Here is a tiny trained network, its code and every weight. The questions are about switching its units off for an input and a class, where a switched-off unit gives its printed mean instead of its output.

import numpy as np


def w(rows, s, z=0):
    codes = np.array(rows[::2]) - 128.0
    scale = np.full(codes.shape[1], s)
    scale[-1] = z or s
    return codes * scale


def norm(h):
    return h / np.sqrt((h * h).mean(-1, keepdims=True) + 1e-5)


def f(y):
    return y / 2 * (1 + np.tanh(0.7978845608 * (y + 0.044715 * y**3)))


def log_softmax(a):
    a = a - a.max(-1, keepdims=True)
    return a - np.log(np.exp(a).sum(-1, keepdims=True))


def net(x, mask):
    res = np.array(x, float).reshape(1, 7) / 4 @ E
    u = 0
    for l in range(4):
        y = f(norm(res) @ A[l][:, :-1].T + A[l][:, -1])
        res = res + np.where(mask[u : u + 9], y, B[l][:, -1]) @ B[l][:, :-1]
        u += 9
    return log_softmax(norm(res)[-1] @ U[:, :-1].T + U[:, -1])


A, B = {}, {}
E = w([
[138,133,122,134,123],'x0',
[105,122,135,132,126],'x1',
[178,145,109,121,153],'x2',
[143,136,110,150,102],'x3',
[70,242,28,91,154],'x4',
[51,99,165,111,154],'x5',
[80,235,253,140,82],'x6',
],0.0052)
A[0] = w([
[162,118,137,191,144,164],'0.n0',
[66,187,46,172,123,175],'0.n1',
[123,203,235,159,107,215],'0.n2',
[171,73,152,3,112,252],'0.n3',
[157,143,147,56,113,180],'0.n4',
[141,59,44,130,87,111],'0.n5',
[172,83,103,64,168,176],'0.n6',
[151,136,128,149,116,85],'0.n7',
[112,144,112,137,132,4],'0.n8',
],0.0067,0.0028)
B[0] = w([
[102,73,119,118,42,157],'0.n0',
[192,72,110,106,93,219],'0.n1',
[105,91,97,221,108,254],'0.n2',
[158,116,90,202,78,204],'0.n3',
[87,172,101,253,178,155],'0.n4',
[114,134,87,182,140,183],'0.n5',
[140,123,91,177,91,191],'0.n6',
[138,176,163,138,146,120],'0.n7',
[155,174,156,57,137,102],'0.n8',
],0.0069,0.0041)
A[1] = w([
[147,168,98,36,146,254],'1.n0',
[85,137,161,175,94,133],'1.n1',
[121,99,100,111,82,104],'1.n2',
[158,78,60,157,92,101],'1.n3',
[65,122,132,134,143,91],'1.n4',
[199,120,172,202,171,155],'1.n5',
[117,253,247,191,145,124],'1.n6',
[110,40,92,69,137,221],'1.n7',
[54,236,90,73,118,5],'1.n8',
],0.0068,0.00095)
B[1] = w([
[97,43,169,141,59,151],'1.n0',
[108,123,93,109,169,181],'1.n1',
[141,208,157,138,172,155],'1.n2',
[65,212,172,143,139,254],'1.n3',
[189,207,156,171,165,131],'1.n4',
[73,98,213,96,64,186],'1.n5',
[39,194,44,255,105,202],'1.n6',
[114,146,66,201,130,174],'1.n7',
[166,68,73,40,69,166],'1.n8',
],0.0057,0.0043)
A[2] = w([
[163,120,210,254,123,2],'2.n0',
[194,50,244,173,122,183],'2.n1',
[106,191,110,101,113,31],'2.n2',
[131,184,115,197,174,88],'2.n3',
[84,104,119,139,192,60],'2.n4',
[83,122,125,229,109,254],'2.n5',
[113,183,38,82,142,237],'2.n6',
[109,96,169,136,92,68],'2.n7',
[142,233,89,105,190,231],'2.n8',
],0.0078,0.0019)
B[2] = w([
[136,86,138,77,75,198],'2.n0',
[80,66,44,23,42,172],'2.n1',
[137,81,81,56,106,130],'2.n2',
[87,152,176,253,193,163],'2.n3',
[209,136,140,120,157,128],'2.n4',
[236,210,154,46,200,254],'2.n5',
[212,21,227,92,56,188],'2.n6',
[185,96,20,108,157,136],'2.n7',
[124,62,191,119,35,155],'2.n8',
],0.0055,0.0089)
A[3] = w([
[192,150,139,160,52,177],'3.n0',
[144,83,68,141,163,31],'3.n1',
[151,114,96,183,121,95],'3.n2',
[98,61,59,123,159,2],'3.n3',
[153,104,95,132,139,110],'3.n4',
[144,153,171,113,105,97],'3.n5',
[110,165,162,137,170,129],'3.n6',
[145,82,151,12,107,186],'3.n7',
[131,123,94,198,155,215],'3.n8',
],0.011,0.0014)
B[3] = w([
[109,105,140,97,205,254],'3.n0',
[103,180,164,194,85,153],'3.n1',
[2,200,191,148,143,166],'3.n2',
[97,194,109,134,105,147],'3.n3',
[124,155,214,125,103,152],'3.n4',
[114,141,90,159,145,150],'3.n5',
[98,156,134,49,171,144],'3.n6',
[200,106,111,54,219,228],'3.n7',
[60,180,184,97,171,169],'3.n8',
],0.0075,0.008)
U = w([
[30,173,138,215,93,112],'0',
[189,2,58,51,23,104],'1',
[149,123,134,99,224,2],'2',
],0.008,0.00049)

Each question gives the input, the list of numbers given to net, and the class t.
The units are the neurons (one row each of A and B). Each row of codes is followed by its name. A weight is (code - 128) times the scale printed after its matrix; where a second scale follows, it is the last column's (A, B and U).
mask holds one flag per neuron, layer by layer. A switched-off neuron (its flag False) gives its mean, the last column of its row in B, instead of its output. The means were averaged over made-up inputs and are rounded, as every weight is.
A unit's drop is (log p(t) with every unit on - log p(t) with that unit switched off) / (log p(t) with every unit on - log p(t) with every unit switched off).
The circuit of an input: a set's keep is (log p(t) with only the set's units on - log p(t) with every unit switched off) / (log p(t) with every unit on - log p(t) with every unit switched off). Starting from the 12 units with the biggest drops (on a tie, the unit counted first), units are removed one at a time, each time the one whose removal leaves the highest keep (on an exact tie, the one counted first), for as long as the keep stays at least 0.8.
units of the circuit, in order: the units of the circuit, biggest drop first
most important unit: the unit with the biggest drop
top k neurons: the k neurons with the biggest drops, biggest first
k most important neurons of layer l: the k neurons of layer l with the biggest drops, biggest first
drop of u: that unit's drop, to one decimal
input [3,0,7,3,-3,6,2], class 1: units of the circuit, in order => 2.n1
input [4,-6,3,0,3,-5,0], class 1: units of the circuit, in order => 0.n2, 2.n8, 2.n5
input [-6,-2,-3,2,-8,-6,6], class 1: top 2 neurons => 2.n1, 2.n0
input [-2,6,0,-1,-6,-3,-6], class 0: top 3 neurons => 0.n5, 2.n6, 1.n7
input [2,-4,1,-6,-7,-5,-8], class 0: top 3 neurons => 2.n6, 0.n5, 3.n2
input [-1,-4,-6,0,-8,-3,6], class 1: top 2 neurons => 2.n1, 2.n0
input [-8,3,-5,-8,-7,0,-8], class 0: top 2 neurons => 1.n7, 2.n6
input [-7,-8,8,7,8,-5,-2], class 1: 2 most important neurons of layer 2 => 2.n5, 2.n8
input [-5,7,-1,-5,6,3,-7], class 0: top 2 neurons => 1.n7, 2.n5
input [2,4,6,-2,3,6,-4], class 0: top 2 neurons => 1.n7, 3.n7
input [0,-6,4,-2,8,-7,6], class 1: top 2 neurons => 1.n8, 2.n6
input [-2,-7,-2,-4,-7,-2,-8], class 0: top 2 neurons => 2.n6, 0.n5
input [-1,4,8,-7,-1,4,-7], class 0: drop of 3.n7 => 0.1
input [-8,1,-4,5,-8,-3,5], class 1: most important unit => 2.n1
input [4,2,5,1,6,5,-2], class 1: drop of 3.n7 => -0.1
input [-7,-3,2,1,-7,7,3], class 1: drop of 3.n7 => -0.1
